Each row has a class, written as a number after it.
[ 354 -197 -122  -44   44  -61  -34   89  -67   77  490 -134  162 -111
   90 -160 -161  165 -100 -298  351  184  211 -110 -359  212  165  278
   38 -121 -259  182    0   77  -62 -285  179   -8 -122  197   72   16
  202] | 6
[ 109   71  209  507  204  271  126 -201  233 -135  235   13  199  -38
  -73  -69  326  207   -8  248 -209   64  164 -450  230  124   77   21
 -133  -75  142  132 -132 -247  -27 -416 -227 -347  173  283  403  -46
 -303] | 4
[ 190 -115 -220 -262 -138  171  -60  485 -392   27  538 -251  344  -29
  -79 -447 -439  257 -537 -540  315  -31  370  -50 -171  298  261   34
  250 -181 -408  185   15 -251  375 -482  -93 -248  186  150  224 -204
  186] | 5
[ 269 -225   81   33   93  390  188   -5  -79  -36  145  -39  268  -87
 -327  -74   82  402  -54  -67 -121 -163   53  190  232   40 -204 -223
 -227 -192  343   24 -122 -278   72 -289  -79 -412 -113 -144  228 -378
  -21] | 1
[  64 -245 -156   10  -61   38 -100  454    9   30  354 -129  289 -144
  141   25 -173 -130 -481  -47 -360 -286  -78  -23 -121  196   97  160
  -80 -313  -30  151  109 -362  408 -472  256 -360  151   63  136 -507
 -126] | 6
[ 113 -129  -25   56   -8  256  218   94   44 -107  -30  -42  -28 -331
 -149  -40   24  110  -58 -336  -64  -83   74  -14   40   88  -94 -204
 -336   -5   65  163  -34 -160  -17 -149   16 -383  289  -34   66 -316
  128] | 0
[-349 -110   22  350   87   84  334  476  -71 -120   20  224  184 -150
  323   42  191  -51 -137   15 -265 -207   65 -131  -24  -31  199 -111
  156  -30   41   40  101 -502    3 -242  -28 -417  526  239  -91   44
 -307] | 7
[  46 -143  212  607  -54   50  -16  382   39  -12  369 -160   45  -57
   18  -92   74 -341  -59 -191 -313  -22   68 -371 -277  352  290 -253
   46  252 -212  157  264 -611   96 -279  230 -132  -49  215   42 -129
 -153] | 6
[  11 -181 -181  536 -165    4   35  276  -52  280  471  -14  131 -231
  201 -213 -184  170 -231 -144  -94    9   29 -353 -293  263  415  -98
 -107   84 -209   34   27 -433   70 -314  -19 -227  334  291  174 -175
 -271] | 2
[ 201 -256   70  583   44 -122  135 -128  -32   70  -41  193  236 -265
   47  141   72  -15  126 -227  -11   97   26 -362 -124  229  -29 -215
 -263   73 -194  464 -324 -130  199 -247  113 -186   99  270   78 -620
 -203] | 3
[-103  255 -167  329 -118  -36  -39 -106  -79 -263  279 -116   78 -115
  222 -187   80 -186  -32    1  -65   55  219 -293 -177  104  243 -155
  -56  -15  -58  168   -6 -106  151 -374 -516  179  429  407  -65  149
 -139] | 5
[ 265 -195  120   22 -379  267  -65  163 -263 -182  412 -387   33  -65
 -292 -304 -288   42 -113 -426  265   82  -38   84  283  328   32 -101
  -19   76 -198  522 -275 -391  387   12  106  136  -59   -4  -88    5
  258] | 2
[ 377   99 -223  108   40   92  -50 -367  251  242  -17 -139  -89 -125
   35  -25  177 -242  137 -253 -118  244   76 -326 -257   63    8   97
 -292 -206  -92   98  202  110  -62 -225  -65   58  315   82   37 -245
  187] | 7
[ -75  -81   96  194  127 -240   58   30  109 -170  251   56   15  -42
  -83  129  302   51 -248   15 -436 -176  -99 -141   25  377  144  261
   -2  -66  -19  195  135 -363 -268  120 -124 -378 -134  -51  100  -66
 -120] | 5
[ -84 -187  -66 -267  121   12   48  105   21 -320   39 -131   79   63
 -192 -133   12  -78 -514  -59 -241 -229 -128  255 -113 -134  102  282
   70 -135   39  -70   66 -263   31    8 -167 -270   70 -178  131  -70
  -19] | 7
[ 162 -221  -41 -198 -272  121 -119  314 -342 -223  529 -239   62   -3
  -78 -511 -268   95 -487 -338  227  -53   88  -68  -52  753  288  -15
   55  -81 -422  393 -134 -444  399 -135  111 -160   -7   12   35 -189
  178] | 0
[  81  -55 -174  314  -93   82  109  206  111   28  302 -193  157  -51
  -69 -191  107 -424 -280 -110 -149  -48   60 -167  -34  205  221  136
 -167  -67 -168  299  113 -487  179 -320  101 -246  191  -30 -136 -210
  -49] | 0
[ -54 -142  -19  -43  139  258  149  413  -32 -181  291  103  363 -399
  105  121 -228  179 -399 -649   40  -42  -10 -199 -333  -54   -9   98
   64   49  -47    9  191   30  -19 -148  262 -676  246  180  292   20
 -241] | 2
[ 204   91 -121  313  -80   -9   67  124   56  -92   37  -88 -145    2
 -343 -106  -90 -301  173  117  113  -19  171  -42   62  316   43 -116
    2   -6 -197  250 -169 -334  300 -356  188   49    9 -179   65  -72
   86] | 1
[   8 -184   59  140    0  278  -73   91 -185 -217  427 -170  210 -251
   51    0  114  160 -287   63 -191 -161  107 -112    4  402   26 -127
 -215 -197   69  264   76 -462  162 -552   24 -256   80  164   80 -411
   37] | 5
[-132  108 -246 -171 -352 -272 -185 -158  -42  156  -51  125  126  -87
  -26  -50  -82   73  -10 -133   60  142   77 -156 -196  209  -92 -265
 -280   13 -195  116 -148   90  121 -120  -43  267 -143  313  -49 -214
   18] | 4
[ -28 -284   27  268 -208  -58   78  268   65   23  327  132  128 -206
  158 -101   34  -19  -73 -177 -360 -207   27 -356 -264  539  237  185
   23   14 -146  319   36 -545   67 -517   78 -305  116   43  261 -326
 -154] | 4
[ 194   37 -144 -142   38   97  -51  -30  232  206  118  -64   33  -93
 -112  -54 -105  108  120 -319  -52   19   -5 -111 -217  251 -131  -60
 -107 -165   14 -271   32  169   99 -264  290 -150 -201  -15  408 -209
   41] | 6
[-349  199 -249 -339  -71  -47   18  -27 -264 -368 -194  133  256 -206
   47 -143    4   17 -361 -499  314 -161  144   -5 -320  256 -220 -622
 -438   44 -218  309  -36  189  446 -445 -110  -70   -2  267  174 -582
 -173] | 0
[ 114  -57 -348 -116  123  -40  -94 -119  307  -34   16 -176 -136  -27
  -48 -261  -17 -168 -278  110  207   58  321   60 -429 -195   49 -161
 -311 -189   70 -132  326  166  339 -741  -59   -6  237 -204  191 -265
  333] | 6
[ 312   -2  169  312  159  431   23   25   14  210  335  -20  199 -110
   51  -76  -43  446  -70  -86  -61   68   16 -150   56   84  -17  164
   28 -201   36   32  -66  -79   91 -354  -29 -279   -8  217  427 -343
 -106] | 2
[ 295  -35  -47 -230  124  369  -36  156 -168  132  468 -235  296 -151
 -107  -32 -282  383 -191 -386  -30   67  275  -12   10  -44 -143 -111
   14  -81   26  -81 -126  192   81 -155   61  -93  -33  204  291 -114
   87] | 7
[ -21   23   47  334 -132  -75  -50  -58  -59   65  435    7  123  -29
   19   24  234 -149  -84    4 -216    4  193 -202 -353  250  255   50
   69 -100  -16  418  329 -370   10 -657 -353  -24   55  -43  -27 -311
  -78] | 7
[ 167  114 -226  215  -93  -46  -58  -27   41  162    2   63  100 -353
   94 -350 -112  232  276 -313  526  116  188 -116 -335  255 -110 -103
 -281  -19  -98    6   38  274   42 -407  -77  -60 -270  177  129 -442
  -52] | 3
[  91  173 -246  -11 -169 -254 -395   38   42  160  215   68  164   60
   51  -52 -224  109   10  -46  -81   36  117 -183 -383  142  129  100
    4 -190 -223  -38  186   71   41 -289 -108  -15  -49  193  252 -332
  -30] | 6
[ 243   39   37  438   23  -61  -70   13   52  247  -10  125  152 -311
  107  -61 -371  181  327 -229  178  290 -123 -188 -166   23 -402  -21
 -305  277 -369 -266   64   -7   55  -12  397   -8 -469  326  381 -358
 -152] | 5
[ 585   48   75  369  137  353   37  -97  -63   17  258 -162  208 -211
  120  -70 -328   49   55 -217   47  259   18 -308  149  236  -32  203
  -26 -133 -332  225  -31 -234   76 -287   68 -157   84  365  339   72
   93] | 1
[ 454  114 -145  166  -39   34  -33 -251   70   88  244  -38 -125 -197
    0   50  -93   45  182 -154  239  270  228 -266 -169  257 -163 -291
 -280  -78 -303  -66  -74  -61  185 -289   59  126  -47  257  183  -48
  323] | 6
[-356  -63  -97  423  -56  -48  134  100  128   12  -34  241  194 -114
   88 -345   62    4 -156 -171  -39   63   14 -229 -389  119  256 -103
 -126   84 -205   46   23 -354  142 -567  -42 -133  363  346  281 -221
 -370] | 0
[ -49 -258   79  452  -18    7   45  366  -35 -101  351 -141  225 -271
  -98 -405 -256  120 -254 -126   90 -228  -62 -181 -120  477  230  -46
 -242   58 -250   36 -105 -394  171 -333  263 -481   45    6  453 -407
 -183] | 3
[  53  -98 -109  242  -10 -166 -184   93  125  -80  387 -199  -31   73
 -347  -51  110    2 -122  113 -146  -50   84  -68 -291  178   90 -149
 -211  -37  117 -123  218 -226   16 -184   88 -127 -181 -233  162 -116
   15] | 6
[ 432   67 -354  148  350  -53  -59 -233  212  -38  138 -168 -192  -56
   82 -215  184 -256   48  196   16  131  182 -184 -319   68   96  136
  -21 -206  -36    7  281  162 -243 -180 -157  109  146   70  -35  -58
  113] | 4
[  11 -104 -251   33 -174 -183 -236   89  345  194  126  -14 -398 -364
  -76 -149 -148 -177 -210 -192   82  170   63 -400 -373  615  155  -14
 -267   32 -455 -142  -23 -149   90  -52  480   76  213  -12  158  -81
  335] | 0
[-293 -258  -61  -29 -139  -16 -112  632 -242  189  -78   -5  191   -6
  254  -36 -176    0 -475 -285  -96 -214  129  -30  -45  284  209   88
  137   13 -258  180  109 -212  197 -170  262 -283   46  103  -96 -183
  157] | 3
[ 240   97 -215  113   72   55  -26 -122  236   96 -144  108  324 -178
  -49  -94 -372  -97  -47 -396   20  145  -14  -97 -104  215 -135 -277
 -343 -118  -88  279   80  109  121 -343  166 -259 -270   11  372 -243
 -104] | 6
[  -5   83 -246 -114  -98   44   45   -3   73  -24  325   62  292 -118
  103  -87  -98   80 -398  -84 -258   27  388 -259 -129  238  -16 -387
 -201  -39 -123  275  118 -137  482 -717  -89 -206  150  282  253 -258
   17] | 6
[ 286  -23 -156  184  175 -286  -27  132  136  124  122   27  122 -196
  142 -131 -241   29  -14 -254  288  110  296 -209 -363  -62  136  -44
   -2   36 -311   20  106   44  -43 -329 -105  -24 -117  258  260 -109
   75] | 1
[  31  195 -134 -382   70  -75   66  197  273  126 -121   97 -125 -217
   17 -158  -67   31  212 -223  197   14  -49 -161 -207  155 -121   48
  -50 -151 -263 -398  -11  236 -102  121  436  -45   88  213  239  -45
   -2] | 7
[  -6   38   72  389 -155   28   21 -219  -97  383 -158  330 -115 -117
  304  104  242  285  289   42 -156  156  128 -227  -11  161   41  336
   88 -272   41   59  -57 -187 -209 -345 -588 -106  236   77   29 -358
  175] | 5
[-103  -32  127  149 -176  132   96  190   58   47   78  139  186 -228
   33   82  -39 -143  162  -70 -351 -178 -114 -198  102  422  -51 -163
 -161   -1   42   70  -25 -177   -5 -107  439 -324   97   30    5  -32
 -105] | 1
[ 109 -269 -157 -126 -162  -26 -193  366   13   87   85 -208 -271  191
  -47 -187  202  171 -354    9 -240 -133  336 -178 -193  169  364  -46
   12 -171  116   87   53 -360  133 -273 -342  -38  243  -90   51 -176
  260] | 0
[ -59  -54  185  -71 -168  126  135  544  -71   92  741 -137  140   92
   20   49  127  -29 -248  113 -586 -153  -73  -96  -87   39  315  163
  383 -178  297   93   28 -472   80  -48  -10 -197   66 -164  -33  -77
 -244] | 1
[ 210 -205  170  221  306  -93   75  -71  324  297   37  190  268  105
 -123  203  132  401  169   97  -74  225  107 -317  -86 -375 -161  -48
 -131  190   97 -363   43  263 -180 -281  271 -398 -294  544  451  -94
 -486] | 5
[  35  -85 -128 -162   60  317  -39  271 -131  -34  295  -31  176 -106
  -50   -8  -39  120 -463   90    5 -224   28  -69   98  292   73 -104
 -225 -194  -57    3 -186 -220  244 -209  317 -332  218   79  255 -368
 -287] | 1
[ -94  395 -372 -231  157  -41   69  -66   52   28  287  -59  221 -148
  286  -58   16   -8 -190  150 -210   36   67 -248 -228   54   69  109
  -92 -198 -121 -125   34  110  -11  -79  -27  106  194  342  126  -48
 -214] | 6
[ 247  156  -42 -171   -9  168  -30  105 -209  186  370   24  119 -210
  128  115  -80  313  -64 -425  201  239  332 -284 -150  262  -85 -301
   21 -119 -187   99 -131  119  106  -91   17  -63 -153  375   60 -215
   92] | 7
[-235   18  -51   92   75  168  407  204   47 -207  305  172  270 -343
  -22  152  268   86 -257  132 -536 -239  106 -201 -221  113   53  -39
 -263  -78  250   69   12 -228  -59 -486   16 -570  452  256  136 -251
 -515] | 6
[-267 -139 -169  229 -178  -26  116   10  -11  -39  302  -73  144 -383
  -28 -449  -25 -156  -90 -246  123  113   84 -259 -420  335  222  111
 -275  158 -182  128  250 -150    7 -446  138 -178  480   -9   -3 -218
 -109] | 3
[ 162   88   61  336  -79  333  326  141 -229 -437  486 -224  231 -316
 -195 -373  116  -90  102 -274   97    2  118 -196  -26  560  -81   50
 -158  110 -128  469    7 -375  137 -530   71 -219   18  338   61 -122
 -366] | 6
[ 406   53  -67  116  -21   70  -69  -39  -45  439  363  -82  444 -175
  192  -88 -310  496 -158 -237  210  193  327 -274   97   82 -118  -63
  -57  -87 -289  133  -47  185  346 -416  -29  -45  -89  436  170 -206
  245] | 0
[-274  -71   24  120  348   40  -15  -29  190 -253 -296 -100  -94   63
 -165 -166  130 -451 -205   82 -267  -47  -44   27  -50  269  196 -279
 -107 -162   -2   10  146 -267   12   39  321 -116  186 -314  -27  -36
  239] | 7
[ 198   72  -29   51  -83  -21 -207 -188  244  242 -240   76 -262 -240
 -114  -27  122  127  137 -136  -74   -1   65 -343 -348  351   84 -119
  -51 -162 -139  -63   82   11 -114 -245 -152    6  191  112  222 -417
  174] | 7
[ 286 -182  -76  416  -54 -253 -211 -186  132  326  -89  122 -217  -17
  133 -152  -67   64  146 -243   14  196  -78  -37 -141  185  187  899
  120 -111 -342  420  263   19 -313 -129 -227 -163   48 -118  105 -470
  310] | 2
[ 178 -106  147  424 -206  193   75   71 -312  -45  326 -144   94 -207
  -98   -6 -226 -187 -244   39 -172   56 -224  -45   16  269  169   14
  -47  -33 -131  438   66 -437  230  -91   54 -239  318  -20 -274 -349
 -161] | 4
[ 268   15 -159   72 -123   95 -247   88  345  384  144  -74 -131 -147
  -19 -255 -111   49  169  -82  218  165  211 -248   14  190   56  -82
 -184 -256  -36 -190  -41  142   96 -144  228  -50  230  -88  142 -246
  337] | 6
[-147   52   50   -3   48   33  -61  142  -50   31  351  -37  105 -211
 -163   95 -102  253 -185 -175  -20  -70  247 -142   52  343 -105 -505
 -151 -133   46 -153  -24 -198  175 -239   19 -225 -123 -196  381 -231
  197] | 6
[ 166 -331  -62  -53 -157  179    7  175 -157 -109  176 -144  266 -369
  102 -210 -449   42 -325 -516  296  -39    7  107  -52  342  -44   77
 -183 -181 -249  415   15 -125  343 -664  216 -245  139  166   84 -155
  310] | 0
[ -39  -33  -76  448 -317 -111  229  376  -88    1  589  -43  -21 -271
  -29   66  -43  -33 -286 -135 -295 -152  285 -310  -46  542  144 -351
 -168  199 -163  506  -91 -460  173 -512  -97 -417   -4   67  171 -246
  -15] | 6
[ 389  256 -268 -220  125   96 -175 -307  168  265   18 -187  -54 -151
 -224   15  -11  -24  -56  -43   42  192  215 -156 -139  162 -187  -13
 -388 -224  -89 -125   12  332   34    8   83  312  -43  -46   65 -115
  313] | 3
[   6  -12   76  124  152  136  141 -119   20    8  128  -16  317 -122
  -99 -340   98  242 -235  -64  146 -122  -52  -48   65  373  106  -23
 -292 -274  -26  153 -161   46  113 -299   64 -404   70   41  241 -498
 -155] | 5
[ 236 -162   12  -48  -16  459  160  376 -280 -177  379 -237  314 -160
   10   27 -332 -119 -395 -238  104  -51   65   34  260  297   33  145
  152 -165 -182  309 -131 -509  526 -386  346 -498  -61   57  -66 -143
   -9] | 5
[ 322  -22 -138  -14   33  -29   79   34   69   38  394 -184  131 -190
   51  101  -63  -34 -269  -68  -80  -82  199 -160 -124  235  126  -38
 -233 -118 -123  362  139   13  240 -429  144 -277   91  108  -12 -327
   57] | 6
[-274 -262   67 -313 -207   46 -112  471   38  -69  351   56  -37 -257
   14   -8   81  326 -596 -116 -278 -107   64 -248 -209  110  194 -142
  295 -112  110  -13  -86 -315  127 -128 -134 -363  314  144  176 -345
   11] | 5
[ -29  -35 -230  -11  -18  183 -292  418  -11   16  -39  -99   18  111
 -136 -181 -131   92 -183 -248 -139  -85  278   82 -200   44  125 -220
 -100  -45   51 -282  174 -387  381 -213    2 -184 -124  -99  113 -491
  -51] | 0
[ -69  -97 -199    3  -33  149  175  430  109  -74  271   51  510 -398
  337 -230 -374  -49 -229 -507   79  -29   71 -306 -210  294   80  -76
    3  103 -293   14   40 -371  498 -365  527 -507 -119  340  104 -139
 -239] | 2
[-160 -160   67   85 -181   86  183  495 -271   59  187  219  380 -295
  102   39  -90  317 -235 -365  179 -207  207 -113  -64  334  126 -199
 -130 -113  -52  292 -180 -197  282 -476   66 -506  181  228   35 -402
 -269] | 3
[-327  -64 -179   52 -316 -167 -112  231  123  120 -144  148 -252  132
  264   53  184 -210  161 -132 -366 -117   76 -348 -295  168  302 -128
   23  -17  -42 -190    3 -289   61 -187  -61  -52  447   92   41  -40
   27] | 0
[  41  -76 -173  207 -236  103 -199  539  166   62  319  -68  -58  -93
 -193 -232  -63 -138  -68 -221 -287 -274  121    9 -139  420  216  -82
  191  -24   63  310  106 -320  218 -263  148 -151   43 -334   63 -446
 -104] | 7
[ 335 -140  133  397 -110  220   25  161 -402 -171  586  -90   90  -82
  -22 -278  120  224  111   56  355 -121  161 -225  -20  567  215  526
  250 -175 -245  424  -17 -439  103 -525 -124 -273  254   54   32 -332
  -96] | 2
[ 148  -38  -95  -37  163  -79 -172   36  142  196  199  132  -65 -198
   -6 -127 -176  416  -96 -365  266  271  283 -207 -239   88  -91 -122
  -73   83 -214 -310  145  311 -108   -3   73 -148  -81  232  368 -114
  112] | 4
[ 131   82  -17   38 -142   17  -15  290  137  291  307   61  341 -228
  175   10 -373  182  111 -277  -68   65  109 -381 -136  162  -57   49
   44 -101 -310 -154  -57  -68  148 -392  369 -109   48  393  435  118
  150] | 1
[ -77  -20  111   18  108  178   62 -186  -56 -244  235 -119   89 -105
 -167 -169  221  142 -187    8 -212 -172  -30 -107  -36  416  -58 -279
 -309 -142   40 -100  -22 -185   37 -179   -9 -191   39  108  214 -148
  102] | 2
[  -5 -216  -38  -34 -110  -76 -347  181  264   52  302  -53  253  -59
    6 -298 -196  176 -257  -79  212  -43   26 -151 -179  181  295   16
  -32 -353  -30  -93 -157 -272  350 -318  126 -194  -87 -105  304 -431
   96] | 4
[-216  145   44  -89  -63  245   16  551   41  -33  255  -19  -83  -37
   19  -77   97   73 -299  217 -504 -303   77 -134 -116  215  223 -121
   33 -186  243 -345   57 -399  152  -86   -4 -444  138 -159  196 -280
 -158] | 1
[ 250  109 -227  163   65   65  121  377  -24  139  226   19  190 -427
  158  162 -176  104 -146 -431  -72  -79   94 -340 -125  143 -226 -293
 -228   92 -297   53  -35  -68  164 -237  157 -310  -35  577  386 -444
 -411] | 7
[-108   10  124  471  149  -90   40 -180 -284  298 -434  225  335 -156
  517  -46 -337  110   59 -533    5  326  -58  -81 -101  -84   42  469
  121  111 -405  169  417   92 -273  -82 -299 -190  102  345   10  -52
   34] | 7
